Below are the code and all the weights of a small trained network. Each question names an input and a class and asks about switching units off, where a switched-off unit gives its printed mean instead of its output.

import numpy as np


def w(rows, s, z=0):
    codes = np.array(rows[::2]) - 128.0
    scale = np.full(codes.shape[1], s)
    scale[-1] = z or s
    return codes * scale


def f(y):
    return np.maximum(y, 0)


def log_softmax(a):
    a = a - a.max(-1, keepdims=True)
    return a - np.log(np.exp(a).sum(-1, keepdims=True))


def net(x, mask):
    res = np.array(x, float).reshape(1, 2) / 4 @ E
    y = f(res @ A[0][:, :-1].T + A[0][:, -1])
    res = res + np.where(mask, y, B[0][:, -1]) @ B[0][:, :-1]
    return log_softmax(res[-1] @ U[:, :-1].T + U[:, -1])


A, B = {}, {}
E = w([
[215,197,115,95,176,253,5,179,71,60],'x0',
[146,122,20,211,236,145,118,168,200,209],'x1',
],0.0067)
A[0] = w([
[130,145,74,185,214,157,136,179,175,186,141],'N1',
[105,153,128,174,174,144,120,159,160,158,151],'N2',
[192,171,111,101,163,197,51,192,82,53,113],'N3',
[209,187,142,100,172,196,42,191,96,96,88],'N4',
[171,97,50,211,208,141,106,183,188,185,99],'N5',
[104,103,74,199,221,125,151,157,203,191,79],'N6',
[124,131,219,33,52,121,125,122,66,89,133],'N7',
[188,181,92,85,133,203,34,203,87,100,122],'N8',
[198,188,119,114,184,171,38,173,65,83,89],'N9',
[169,117,59,203,201,144,106,185,167,203,104],'N10',
[151,131,20,209,205,160,107,190,184,187,68],'N11',
[51,38,157,163,78,33,255,71,161,211,97],'N12',
[134,145,202,38,43,128,134,76,61,66,71],'N13',
[98,76,137,142,132,133,120,111,121,87,246],'N14',
[186,191,111,92,161,224,38,195,49,70,85],'N15',
[40,49,119,170,80,36,209,49,191,164,66],'N16',
[112,115,226,69,33,138,141,82,56,96,69],'N17',
],0.0056,0.012)
B[0] = w([
[86,161,146,100,135,142,125,123,86,101,189],'N1',
[114,141,120,117,140,145,120,122,105,126,167],'N2',
[153,112,103,164,107,105,163,86,160,160,177],'N3',
[171,117,116,154,81,75,159,85,183,167,167],'N4',
[81,171,187,77,93,117,82,116,101,92,178],'N5',
[106,163,216,86,53,64,75,102,115,114,169],'N6',
[85,168,143,103,143,135,95,106,91,106,187],'N7',
[145,114,120,164,118,108,175,89,157,167,180],'N8',
[161,113,128,154,79,101,164,105,165,155,166],'N9',
[91,153,174,78,111,109,86,99,98,98,176],'N10',
[88,172,217,62,59,56,76,99,112,83,169],'N11',
[141,97,99,169,92,99,186,87,161,175,214],'N12',
[78,178,217,54,56,66,67,96,101,91,165],'N13',
[124,144,32,164,250,254,156,178,66,138,247],'N14',
[149,122,124,164,83,70,171,98,178,167,176],'N15',
[174,91,115,168,53,50,167,43,189,180,188],'N16',
[82,168,218,57,57,44,61,105,105,92,163],'N17',
],0.01,0.012)
U = w([
[158,114,116,196,100,97,169,104,225,183,77],'0',
[96,158,180,15,113,112,85,120,69,76,87],'1',
[132,129,55,176,255,223,148,160,66,133,253],'2',
[147,102,140,127,129,126,118,175,168,108,78],'3',
],0.018,0.0054)

Each question gives the input, the list of numbers given to net, and the class t.
The units are the neurons (one row each of A and B). Each row of codes is followed by its name. A weight is (code - 128) times the scale printed after its matrix; where a second scale follows, it is the last column's (A, B and U).
mask holds one flag per neuron, in row order. A switched-off neuron (its flag False) gives its mean, the last column of its row in B, instead of its output. The means were averaged over made-up inputs and are rounded, as every weight is.
A unit's drop is (log p(t) with every unit on - log p(t) with that unit switched off) / (log p(t) with every unit on - log p(t) with every unit switched off).
most important unit: the unit with the biggest drop
top k neurons: the k neurons with the biggest drops, biggest first
drop of u: that unit's drop, to one decimal
input [3,3], class 2: most important unit : N16
input [7,8], class 1: top 2 neurons : [N11, N5]
input [-6,-6], class 0: top 3 neurons : [N12, N16, N5]
input [4,2], class 0: top 2 neurons : [N15, N4]
input [-7,-6], class 0: top 2 neurons : [N12, N16]
input [3,0], class 2: top 2 neurons : [N16, N12]
input [3,1], class 2: top 2 neurons : [N16, N12]
input [-1,3], class 2: drop of N17 : 0.1
input [7,6], class 0: drop of N15 : 0.1
input [8,-8], class 0: drop of N3 : 0.3
